Below is a small trained network, with its code and all its weights. Each question gives an input and a class and asks what happens when units are switched off, that is, made to give their printed mean instead of their output.

import numpy as np


def w(rows, s, z=0):
    codes = np.array(rows[::2]) - 128.0
    scale = np.full(codes.shape[1], s)
    scale[-1] = z or s
    return codes * scale


def norm(h):
    return h / np.sqrt((h * h).mean(-1, keepdims=True) + 1e-5)


def f(y):
    return np.maximum(y, 0)


def log_softmax(a):
    a = a - a.max(-1, keepdims=True)
    return a - np.log(np.exp(a).sum(-1, keepdims=True))


def net(x, mask):
    res = np.array(x, float).reshape(1, 5) / 4 @ E
    u = 0
    for l in range(4):
        y = f(norm(res) @ A[l][:, :-1].T + A[l][:, -1])
        res = res + np.where(mask[u : u + 7], y, B[l][:, -1]) @ B[l][:, :-1]
        u += 7
    return log_softmax(norm(res)[-1] @ U[:, :-1].T + U[:, -1])


A, B = {}, {}
E = w([
[182,102,146,236,89,98],'x0',
[151,175,100,198,156,117],'x1',
[138,140,147,108,70,255],'x2',
[87,188,92,175,101,163],'x3',
[78,121,111,156,108,59],'x4',
],0.0078)
A[0] = w([
[244,80,211,61,220,109,7],'L0N1',
[57,39,164,40,69,130,118],'L0N2',
[217,39,174,126,162,196,17],'L0N3',
[170,133,87,138,237,167,115],'L0N4',
[102,112,109,144,101,74,90],'L0N5',
[199,2,130,74,186,121,35],'L0N6',
[128,193,143,109,108,5,78],'L0N7',
],0.0066,0.0021)
B[0] = w([
[151,193,201,152,19,81,243],'L0N1',
[97,99,131,104,150,12,255],'L0N2',
[73,104,255,199,127,194,209],'L0N3',
[123,154,146,151,41,137,192],'L0N4',
[108,84,151,181,191,80,178],'L0N5',
[150,222,155,136,36,98,227],'L0N6',
[167,109,156,110,200,181,214],'L0N7',
],0.0079,0.0042)
A[1] = w([
[137,128,132,141,2,50,245],'L1N1',
[58,91,121,42,134,148,4],'L1N2',
[96,130,44,166,39,167,129],'L1N3',
[153,146,74,208,78,115,62],'L1N4',
[230,225,33,83,145,82,220],'L1N5',
[185,245,46,162,149,159,138],'L1N6',
[121,172,100,58,198,107,207],'L1N7',
],0.0084,0.0016)
B[1] = w([
[175,156,105,64,125,171,255],'L1N1',
[125,108,157,134,254,67,176],'L1N2',
[145,205,142,71,133,108,178],'L1N3',
[159,140,146,124,117,142,177],'L1N4',
[101,137,182,92,110,135,170],'L1N5',
[214,177,151,60,51,120,186],'L1N6',
[141,141,124,85,98,129,188],'L1N7',
],0.0093,0.0068)
A[2] = w([
[172,84,187,171,115,98,73],'L2N1',
[93,173,104,166,162,197,1],'L2N2',
[119,115,58,128,124,145,49],'L2N3',
[102,164,99,210,153,134,54],'L2N4',
[131,33,70,31,140,144,91],'L2N5',
[138,108,100,216,93,254,219],'L2N6',
[161,49,220,190,128,189,85],'L2N7',
],0.0092,0.002)
B[2] = w([
[143,135,100,129,119,129,254],'L2N1',
[88,129,127,90,127,73,139],'L2N2',
[90,136,123,125,138,142,128],'L2N3',
[118,61,74,174,4,154,144],'L2N4',
[80,95,149,119,222,126,227],'L2N5',
[99,172,157,129,146,171,230],'L2N6',
[128,134,88,130,126,209,252],'L2N7',
],0.012,0.003)
A[3] = w([
[142,102,119,129,153,167,3],'L3N1',
[141,161,149,71,149,125,189],'L3N2',
[118,107,169,108,124,146,47],'L3N3',
[148,88,130,123,146,82,3],'L3N4',
[72,104,158,132,171,85,2],'L3N5',
[183,141,109,183,109,154,179],'L3N6',
[118,137,161,12,105,103,236],'L3N7',
],0.012,0.0015)
B[3] = w([
[143,29,147,168,137,118,133],'L3N1',
[169,149,123,150,63,1,208],'L3N2',
[95,38,131,147,98,102,148],'L3N3',
[106,143,135,76,226,140,153],'L3N4',
[116,101,117,164,198,202,170],'L3N5',
[42,111,43,129,152,40,171],'L3N6',
[200,141,143,107,157,116,253],'L3N7',
],0.0085,0.012)
U = w([
[72,56,149,63,228,112,109],'0',
[69,81,3,184,102,86,2],'1',
[172,192,150,55,67,97,229],'2',
[73,107,144,162,98,248,76],'3',
],0.013,0.0036)

Each question gives the input, the list of numbers given to net, and the class t.
The units are the neurons (one row each of A and B). Each row of codes is followed by its name. A weight is (code - 128) times the scale printed after its matrix; where a second scale follows, it is the last column's (A, B and U).
mask holds one flag per neuron, layer by layer. A switched-off neuron (its flag False) gives its mean, the last column of its row in B, instead of its output. The means were averaged over made-up inputs and are rounded, as every weight is.
A unit's drop is (log p(t) with every unit on - log p(t) with that unit switched off) / (log p(t) with every unit on - log p(t) with every unit switched off).
The circuit of an input: a set's keep is (log p(t) with only the set's units on - log p(t) with every unit switched off) / (log p(t) with every unit on - log p(t) with every unit switched off). Starting from the 12 units with the biggest drops (on a tie, the unit counted first), units are removed one at a time, each time the one whose removal leaves the highest keep (on an exact tie, the one counted first), for as long as the keep stays at least 0.8.
units of the circuit, in order: the units of the circuit, biggest drop first
unit that matters most: the unit with the biggest drop
top k neurons: the k neurons with the biggest drops, biggest first
k most important neurons of layer l: the k neurons of layer l with the biggest drops, biggest first
drop of u: that unit's drop, to one decimal
input [8,-1,2,-8,6], class 1: unit that matters most => L3N6
input [-8,-2,5,7,2], class 0: units of the circuit, in order => (L1N2 L0N1)
input [1,-2,-3,8,3], class 1: 3 most important neurons of layer 0 => (L0N5 L0N6 L0N1)
input [2,8,4,-4,7], class 1: units of the circuit, in order => (L3N6 L0N1 L3N7)
input [7,2,-7,5,-3], class 1: top 2 neurons => (L3N6 L0N6)
input [0,-5,-1,-2,3], class 0: 2 most important neurons of layer 0 => (L0N2 L0N4)
input [8,7,-8,-4,-4], class 1: 3 most important neurons of layer 1 => (L1N3 L1N7 L1N2)
input [0,7,5,-6,-1], class 3: units of the circuit, in order => (L0N3 L2N7)
input [7,-7,-4,7,-2], class 1: top 4 neurons => (L0N5 L3N6 L0N6 L0N3)
input [8,6,4,2,-6], class 3: 3 most important neurons of layer 0 => (L0N3 L0N6 L0N1)
input [2,-8,0,8,6], class 0: 3 most important neurons of layer 0 => (L0N1 L0N6 L0N2)
input [-6,-6,-3,3,-7], class 0: top 3 neurons => (L1N2 L2N5 L1N6)
input [5,-1,1,-1,3], class 1: top 2 neurons => (L3N6 L0N3)
input [-6,-8,-1,-1,2], class 0: unit that matters most => L2N5
input [-7,-1,0,2,-4], class 0: 2 most important neurons of layer 0 => (L0N6 L0N1)
input [8,-7,6,-4,3], class 3: top 2 neurons => (L0N3 L2N7)
input [7,1,8,5,-5], class 3: 2 most important neurons of layer 2 => (L2N7 L2N6)
input [-1,-7,-2,-5,8], class 0: drop of L1N6 => 0.1
input [2,7,7,-6,-8], class 3: drop of L0N3 => 0.6
input [3,-1,8,-5,-6], class 3: top neuron => (L0N3)
input [2,-3,-6,7,7], class 1: drop of L2N4 => 0.7
